array([[-35.9, -23.1,   8.2, -10.6,  -9.6, -40.5, -14.0,  48.3,  -9.6,
         28.0,   9.6, -12.2,  37.7, -11.2],
       [ 40.7, -47.5,  -3.6, -18.2, -28.7,  -6.2, -37.7, -31.7,  20.8,
         21.8,  43.5,   2.3, -33.1, -35.9],
       [ 33.1,  -1.6,  43.7,  -2.0,  34.0, -21.0, -25.1, -31.3,  10.7,
         27.5,  43.4, -26.4, -19.8,  30.9],
       [-39.2,  10.0,  40.8, -33.3, -47.2,  28.1,  47.1,  43.7, -18.7,
          8.7,   4.2, -41.4, -44.4, -11.8]])
->
array([[ 33.1,  -1.6,  43.7,  -2.0,  34.0, -21.0, -25.1, -31.3,  10.7,
         27.5,  43.4, -26.4, -19.8,  30.9],
       [-39.2,  10.0,  40.8, -33.3, -47.2,  28.1,  47.1,  43.7, -18.7,
          8.7,   4.2, -41.4, -44.4, -11.8],
       [-35.9, -23.1,   8.2, -10.6,  -9.6, -40.5, -14.0,  48.3,  -9.6,
         28.0,   9.6, -12.2,  37.7, -11.2],
       [ 40.7, -47.5,  -3.6, -18.2, -28.7,  -6.2, -37.7, -31.7,  20.8,
         21.8,  43.5,   2.3, -33.1, -35.9]])

array([[ 20.7,  14.8,  -2.7,  41.0],
       [ -1.9,  14.8,   0.3,   6.9],
       [  0.6,  14.8,   0.9,  10.2],
       [ -0.5,  14.8,  -0.3,   3.2],
       [ 41.8,  14.8,  -8.2, -22.8],
       [ 27.1,  14.8,  -4.4,  46.9]])
->
array([[  0.6,  14.8,   0.9,  10.2],
       [ -1.9,  14.8,   0.3,   6.9],
       [ -0.5,  14.8,  -0.3,   3.2],
       [ 20.7,  14.8,  -2.7,  41.0],
       [ 27.1,  14.8,  -4.4,  46.9],
       [ 41.8,  14.8,  -8.2, -22.8]])

array([[ 28.0,   0.6,  -1.4,  30.1],
       [-37.8,   1.1,  24.8,  44.8],
       [ 13.2,  54.4,  12.7,   2.5],
       [-13.5,  53.3,  10.5, -30.3],
       [-41.1,  41.4,   3.5,  24.2]])
->
array([[-37.8,   1.1,  24.8,  44.8],
       [ 13.2,  54.4,  12.7,   2.5],
       [-13.5,  53.3,  10.5, -30.3],
       [-41.1,  41.4,   3.5,  24.2],
       [ 28.0,   0.6,  -1.4,  30.1]])

array([[-22.4,  45.0,  56.9,  40.8,  -8.3,   9.9, -21.4,  -8.2],
       [-27.1,  10.8,  -3.7, -15.4,  36.0,   9.8,  23.3, -37.9],
       [ -3.5, -22.1,  26.1, -16.3,  39.9,  10.5,  20.3, -31.2],
       [ 50.3, -45.4,  12.0,  15.6, -11.6,  -9.4,  39.3, -32.9],
       [-18.1,  -4.2,  31.7, -28.8,   9.1,  23.0,  32.9,   8.5]])
->
array([[-22.4,  45.0,  56.9,  40.8,  -8.3,   9.9, -21.4,  -8.2],
       [-18.1,  -4.2,  31.7, -28.8,   9.1,  23.0,  32.9,   8.5],
       [ -3.5, -22.1,  26.1, -16.3,  39.9,  10.5,  20.3, -31.2],
       [ 50.3, -45.4,  12.0,  15.6, -11.6,  -9.4,  39.3, -32.9],
       [-27.1,  10.8,  -3.7, -15.4,  36.0,   9.8,  23.3, -37.9]])

array([[  6.5,  -0.1,   0.9,  -3.5, -11.2, -13.7,  -8.1,  24.5,   2.7],
       [ 13.1,  13.0,   5.9,  -2.0, -28.1,  10.5,  17.1, -35.4,   1.4],
       [ 15.4,  10.4,  15.0,   5.0, -17.4,  -3.4, -14.1,  27.7,  15.3],
       [  9.3,   9.1,   0.5, -25.2, -21.7,  -4.6,  15.8,  21.7, -13.3],
       [  9.7,  10.1,   4.1,  -0.5, -19.9,   8.9,  14.8, -29.0,   0.8],
       [  4.0,   5.0,  -1.2, -25.2,  -8.9,  -1.7,  14.7,  20.5, -13.7],
       [  4.8,   7.0,  -0.9, -21.5, -10.4,   1.8,  18.9,   9.9, -13.4],
       [ 10.5,  10.7,   4.4,   1.3, -21.7,  10.5,  16.1, -36.3,   1.9],
       [  9.4,  -2.4,  -0.8, -10.3, -14.4, -24.5, -11.2,  45.3,   1.9],
       [  5.7,   8.4,  -0.5, -22.4, -12.9,   2.4,  20.8,   8.9, -14.1]])
->
array([[ 15.4,  10.4,  15.0,   5.0, -17.4,  -3.4, -14.1,  27.7,  15.3],
       [ 13.1,  13.0,   5.9,  -2.0, -28.1,  10.5,  17.1, -35.4,   1.4],
       [ 10.5,  10.7,   4.4,   1.3, -21.7,  10.5,  16.1, -36.3,   1.9],
       [  9.7,  10.1,   4.1,  -0.5, -19.9,   8.9,  14.8, -29.0,   0.8],
       [  6.5,  -0.1,   0.9,  -3.5, -11.2, -13.7,  -8.1,  24.5,   2.7],
       [  9.3,   9.1,   0.5, -25.2, -21.7,  -4.6,  15.8,  21.7, -13.3],
       [  5.7,   8.4,  -0.5, -22.4, -12.9,   2.4,  20.8,   8.9, -14.1],
       [  9.4,  -2.4,  -0.8, -10.3, -14.4, -24.5, -11.2,  45.3,   1.9],
       [  4.8,   7.0,  -0.9, -21.5, -10.4,   1.8,  18.9,   9.9, -13.4],
       [  4.0,   5.0,  -1.2, -25.2,  -8.9,  -1.7,  14.7,  20.5, -13.7]])

array([[-47.8,   0.9,   4.5],
       [ -4.1, -29.3,   3.8],
       [ -4.9, -17.5,  34.6],
       [-10.7,  -8.1, -26.5],
       [ -9.2,   1.7,  28.1],
       [-14.0, -21.3, -10.9]])
->
array([[ -4.9, -17.5,  34.6],
       [ -9.2,   1.7,  28.1],
       [-47.8,   0.9,   4.5],
       [ -4.1, -29.3,   3.8],
       [-14.0, -21.3, -10.9],
       [-10.7,  -8.1, -26.5]])
